Below are the code and all the weights of a small trained network. Each question names an input and a class and asks about switching units off, where a switched-off unit gives its printed mean instead of its output.

import numpy as np


def w(rows, s, z=0):
    codes = np.array(rows[::2]) - 128.0
    scale = np.full(codes.shape[1], s)
    scale[-1] = z or s
    return codes * scale


def f(y):
    return np.maximum(y, 0)


def log_softmax(a):
    a = a - a.max(-1, keepdims=True)
    return a - np.log(np.exp(a).sum(-1, keepdims=True))


def net(x, mask):
    res = np.array(x, float).reshape(1, 8) / 4 @ E
    y = f(res @ A[0][:, :-1].T + A[0][:, -1])
    res = res + np.where(mask, y, B[0][:, -1]) @ B[0][:, :-1]
    return log_softmax(res[-1] @ U[:, :-1].T + U[:, -1])


A, B = {}, {}
E = w([
[186,205,166,134,227,180,73],'x0',
[148,56,5,109,99,162,2],'x1',
[25,108,217,43,102,181,51],'x2',
[14,142,127,138,189,31,113],'x3',
[161,120,83,98,138,144,180],'x4',
[135,58,91,226,225,219,149],'x5',
[152,12,119,28,202,131,129],'x6',
[142,113,165,208,62,59,110],'x7',
],0.0087)
A[0] = w([
[190,86,46,135,10,145,136,169],'N0',
[174,36,127,166,134,93,221,140],'N1',
[96,159,103,205,77,63,150,122],'N2',
[62,75,161,16,130,100,159,170],'N3',
[172,151,137,207,131,141,102,82],'N4',
[146,139,82,120,149,75,69,95],'N5',
[171,189,136,137,90,205,92,53],'N6',
[117,202,232,86,46,70,159,161],'N7',
[153,214,140,149,198,133,246,59],'N8',
[92,171,136,110,62,132,114,71],'N9',
[75,97,172,158,103,189,160,129],'N10',
[81,102,191,155,113,185,111,67],'N11',
[114,143,127,61,178,104,96,22],'N12',
[129,176,218,97,80,69,140,145],'N13',
[130,141,72,159,165,173,102,86],'N14',
[117,165,135,124,125,136,59,78],'N15',
[85,170,101,223,57,65,174,141],'N16',
[130,148,168,120,96,145,104,3],'N17',
[164,102,130,128,137,45,100,110],'N18',
[117,105,109,93,125,123,69,90],'N19',
[164,94,44,139,44,165,131,76],'N20',
],0.012,0.0065)
B[0] = w([
[154,108,63,131,43,153,97,234],'N0',
[151,47,125,215,151,174,140,201],'N1',
[110,106,150,66,110,50,109,197],'N2',
[51,142,35,95,60,130,86,234],'N3',
[133,112,115,36,137,109,125,178],'N4',
[123,110,153,188,128,88,137,166],'N5',
[56,121,110,166,151,110,141,182],'N6',
[216,174,253,138,84,138,128,250],'N7',
[171,184,46,114,159,141,147,201],'N8',
[173,82,152,115,128,125,122,170],'N9',
[80,163,161,157,160,122,171,179],'N10',
[72,159,148,136,115,155,145,175],'N11',
[150,117,100,153,117,88,97,160],'N12',
[163,157,202,168,65,131,143,219],'N13',
[136,153,183,103,124,104,128,172],'N14',
[129,69,133,153,112,132,143,163],'N15',
[131,107,124,32,166,23,55,217],'N16',
[146,85,160,133,91,141,128,146],'N17',
[83,129,134,167,114,145,126,163],'N18',
[131,91,99,119,157,128,150,171],'N19',
[158,130,88,161,39,102,92,198],'N20',
],0.012,0.016)
U = w([
[117,62,107,183,225,117,165,216],'0',
[96,95,1,102,110,116,102,190],'1',
[126,156,171,226,96,155,145,171],'2',
[117,122,175,77,101,72,100,108],'3',
[223,99,105,130,101,145,126,3],'4',
[176,221,113,70,153,107,154,139],'5',
[33,139,133,87,169,201,165,57],'6',
],0.011,0.0063)

Each question gives the input, the list of numbers given to net, and the class t.
The units are the neurons (one row each of A and B). Each row of codes is followed by its name. A weight is (code - 128) times the scale printed after its matrix; where a second scale follows, it is the last column's (A, B and U).
mask holds one flag per neuron, in row order. A switched-off neuron (its flag False) gives its mean, the last column of its row in B, instead of its output. The means were averaged over made-up inputs and are rounded, as every weight is.
A unit's drop is (log p(t) with every unit on - log p(t) with that unit switched off) / (log p(t) with every unit on - log p(t) with every unit switched off).
The circuit of an input: a set's keep is (log p(t) with only the set's units on - log p(t) with every unit switched off) / (log p(t) with every unit on - log p(t) with every unit switched off). Starting from the 12 units with the biggest drops (on a tie, the unit counted first), units are removed one at a time, each time the one whose removal leaves the highest keep (on an exact tie, the one counted first), for as long as the keep stays at least 0.8.
circuit, biggest first: the units of the circuit, biggest drop first
most important unit: the unit with the biggest drop
k most important neurons: the k neurons with the biggest drops, biggest first
drop when u is switched off: that unit's drop, to one decimal
input [-1,4,-8,8,1,1,3,3], class 0: most important unit : N3
input [2,-2,-7,5,-5,-5,7,-4], class 1: 2 most important neurons : (N7 N3)
input [-2,-1,1,1,-4,0,1,-2], class 2: 3 most important neurons : (N16 N2 N4)
input [-2,-2,-2,0,2,8,-4,-2], class 0: circuit, biggest first : (N3 N7)
input [-7,-2,-8,5,3,3,0,7], class 1: 2 most important neurons : (N7 N1)
input [4,1,-4,-1,-5,5,0,-1], class 5: 2 most important neurons : (N14 N4)
input [1,-2,-3,7,7,6,-8,5], class 3: 2 most important neurons : (N2 N16)
input [4,-4,-2,8,-5,-6,7,4], class 2: circuit, biggest first : (N13 N16)
input [3,-7,3,-3,4,5,3,-3], class 6: 2 most important neurons : (N7 N16)
input [-4,-3,0,-2,-7,-8,3,-4], class 2: circuit, biggest first : (N16 N13)
input [-4,-1,7,-5,2,-6,0,4], class 2: 3 most important neurons : (N13 N16 N7)
input [3,-4,2,-7,6,6,-1,-4], class 0: 2 most important neurons : (N7 N3)
input [7,6,2,-1,5,-2,-4,5], class 1: 3 most important neurons : (N7 N13 N6)
input [7,-7,4,-4,-3,0,1,-6], class 5: circuit, biggest first : (N8)
input [0,-5,1,0,-7,-5,5,5], class 2: 2 most important neurons : (N13 N7)
input [4,4,-4,-8,-6,-3,-4,5], class 1: drop when N0 is switched off : 0.6
input [8,8,-5,7,0,-4,0,-2], class 0: drop when N3 is switched off : 0.2
input [-8,-6,8,-7,-8,-1,2,-6], class 2: drop when N16 is switched off : 0.3
